Each row has a name. After each piece below comes the name of the row it's from, unless a question asks for something else. Each question is about the rows just above it.

Columns, left to right: U T W A
Q_52: [109 109 101 103]
Q_331: [117 121 143 115]
Q_814: [111 191 101  88]
Q_369: [173 117 121 105]
Q_715: [131 194 105  91]
Q_332: [146 175  92 137]
Q_756: [126 177 122 116]
Q_363: [119 127  82 123]
Q_465: [105 144 163 143]
Q_677: [127  83 117 120]
Q_373: [117 194 167 137]
Q_27: [153 140 118 164]
[140 153] is which row, read backwards? => Q_27
Which row holds [115 143 121] read backwards? => Q_331
[120 117  83] is which row, read backwards? => Q_677
Which row holds [ 82 127] read backwards? => Q_363
Which row holds this, read backwards? [123  82 127] => Q_363
Which row holds this, read backwards? [ 91 105 194] => Q_715

Columns, left to right: C B F D M
Q_938: [ 99 144 154  64  95]
Q_154: [ 95 143 154  64  98]
Q_359: [ 64  99  95 154 143]
Which column holds this, read top down? [95 64] => C
Put [143  95  64  98 154] back in order: which row is it? => Q_154
Which row holds [ 95 143 154  64  98]? => Q_154
which: [ 99 144 154  64  95] => Q_938
Which column holds [144 143] top down? => B
Which column holds this, read top down? [143  99] => B
Which row holds these entries in another order? [ 64  95  99 143 154] => Q_359

Columns, left to right: G K R E
Q_928: [120 117 186 140]
Q_241: [117 125 182 137]
Q_187: [124 182 165 120]
Q_789: [120 117 186 114]
Q_205: [101 106  94 144]
Q_467: [106  95 101 144]
Q_254: [107 125 182 137]
Q_551: [120 132 139 131]
Q_868: [179 100 125 139]
Q_850: [135 152 138 105]
Which row holds this, read backwards? [131 139] => Q_551
[106  94 144 101] is which row reordered? => Q_205
[101 182] is in which column, read top down? => R
Put [140 186 117 120] back in order: which row is it? => Q_928
which: [107 125 182 137] => Q_254
Put [144 101  95 106] back in order: which row is it? => Q_467

Columns, left to right: J N Y X L P V
Q_77: [122 105 113 179 100  88 110]
Q_523: [122 179 105  88 113 100 109]
Q_547: [128  75 131 154 150 105 147]
Q_746: [131 150 129 105 154  75 147]
Q_952: [122 105 113 128 111 129 124]
Which row holds this, read backwards? [105 150] => Q_547
[100 105  75] is in which column, read top down? => P
Put [105 122 113 100 179 110  88] back in order: which row is it? => Q_77
Put [147 131 150 129 105 154  75] back in order: which row is it? => Q_746
Which column holds this, read top down? [110 109] => V
Which column holds this, read top down? [ 88 154] => X
Put [111 124 128 113 105 122 129] back in order: which row is it? => Q_952

Columns, left to right: Fas munib Rato zema puzed
Q_38: [140 118 131 109 166]
Q_473: [125 162 156 143 125]
Q_736: [129 152 134 146 107]
Q_624: [139 150 133 118  92]
Q_659: [143 125 162 125 155]
Q_14: [110  67 151 107  95]
Q_231: [141 142 125 139 110]
Put [125 125 143 156 162] back in order: which row is it? => Q_473
[140 125 129 139 143 110] is in which column, read top down? => Fas
Which row holds [150 139] read backwards? => Q_624
The row with [141 142 125 139 110] is => Q_231

Columns, left to right: kekek tusid Poda sono Dubi lemok Mapub besa tur vesi
Q_418: [ 95 100 161 101 129 137  87 125 131 167]
Q_161: [168 134 118 178 158 138 111 130 179 138]
Q_453: [129 137  87 125 132 119 133 110  97 122]
Q_863: [ 86 130 151 110 102  99 112 135 188 121]
Q_705: [149 131 122 130 121 127 131 122 117 148]
Q_767: [143 112 100 145 128 126 129 121 131 167]
[134 137 130 131 112] is in which column, read top down? => tusid
which: [143 112 100 145 128 126 129 121 131 167] => Q_767
Which column holds this, read top down? [133 112 131 129] => Mapub
Which column holds [111 133] top down? => Mapub
[131 125  87 137 129] is which row, read backwards? => Q_418
which: [168 134 118 178 158 138 111 130 179 138] => Q_161
[134 137 130 131] is in which column, read top down? => tusid

Columns, left to right: poz siv Rodu Saf Kug siduz mifof
Q_710: [130  96  79 105 137 155 147]
Q_97: [171 150 173 122 103 152  96]
Q_937: [108 139 136 121 181 105 150]
Q_454: [139 136 121 183 131  82 164]
Q_316: [129 148 105 137 147  79 155]
[181 121 136 139] is which row, read backwards? => Q_937
Which row holds [155  79 147 137 105] read backwards? => Q_316
Which row holds [103 122] read backwards? => Q_97
[105  79  96] is which row, read backwards? => Q_710

Columns, left to right: Muzi napur Tebub dirun silof poge Rego tavoz Dovi nofu
Q_311: [101 141  71  65 128 111 145  95 195 149]
Q_544: [111 195  95 145 141 128  71  65 149 102]
Q_867: [132 149  89 152 168 101  99  99 101 142]
Q_812: [ 77  66 106 123 181 156 116 117 179  88]
Q_953: [152 132  89 149 164 187 177 135  93 108]
Q_394: [126 126 137 125 134 103 136 110 151 115]
[168 181 164 134] is in which column, read top down? => silof
Which column holds this, read top down? [132  77 152] => Muzi
Which row holds [128 141] read backwards? => Q_544
[123 106  66] is which row, read backwards? => Q_812
[149 195  95 145 111 128  65  71 141 101] is which row reordered? => Q_311
Which row holds [149  89 132 152] read backwards? => Q_953
[102 149  65  71 128 141 145  95 195 111] is which row reordered? => Q_544

Columns, left to right: Q S Z H
Q_48: [154 104 157 171]
Q_666: [143 135 120 122]
Q_322: [104  99 123 187]
Q_50: [108 138 124 146]
Which column holds this, read top down? [120 123 124] => Z
[135  99] is in which column, read top down? => S

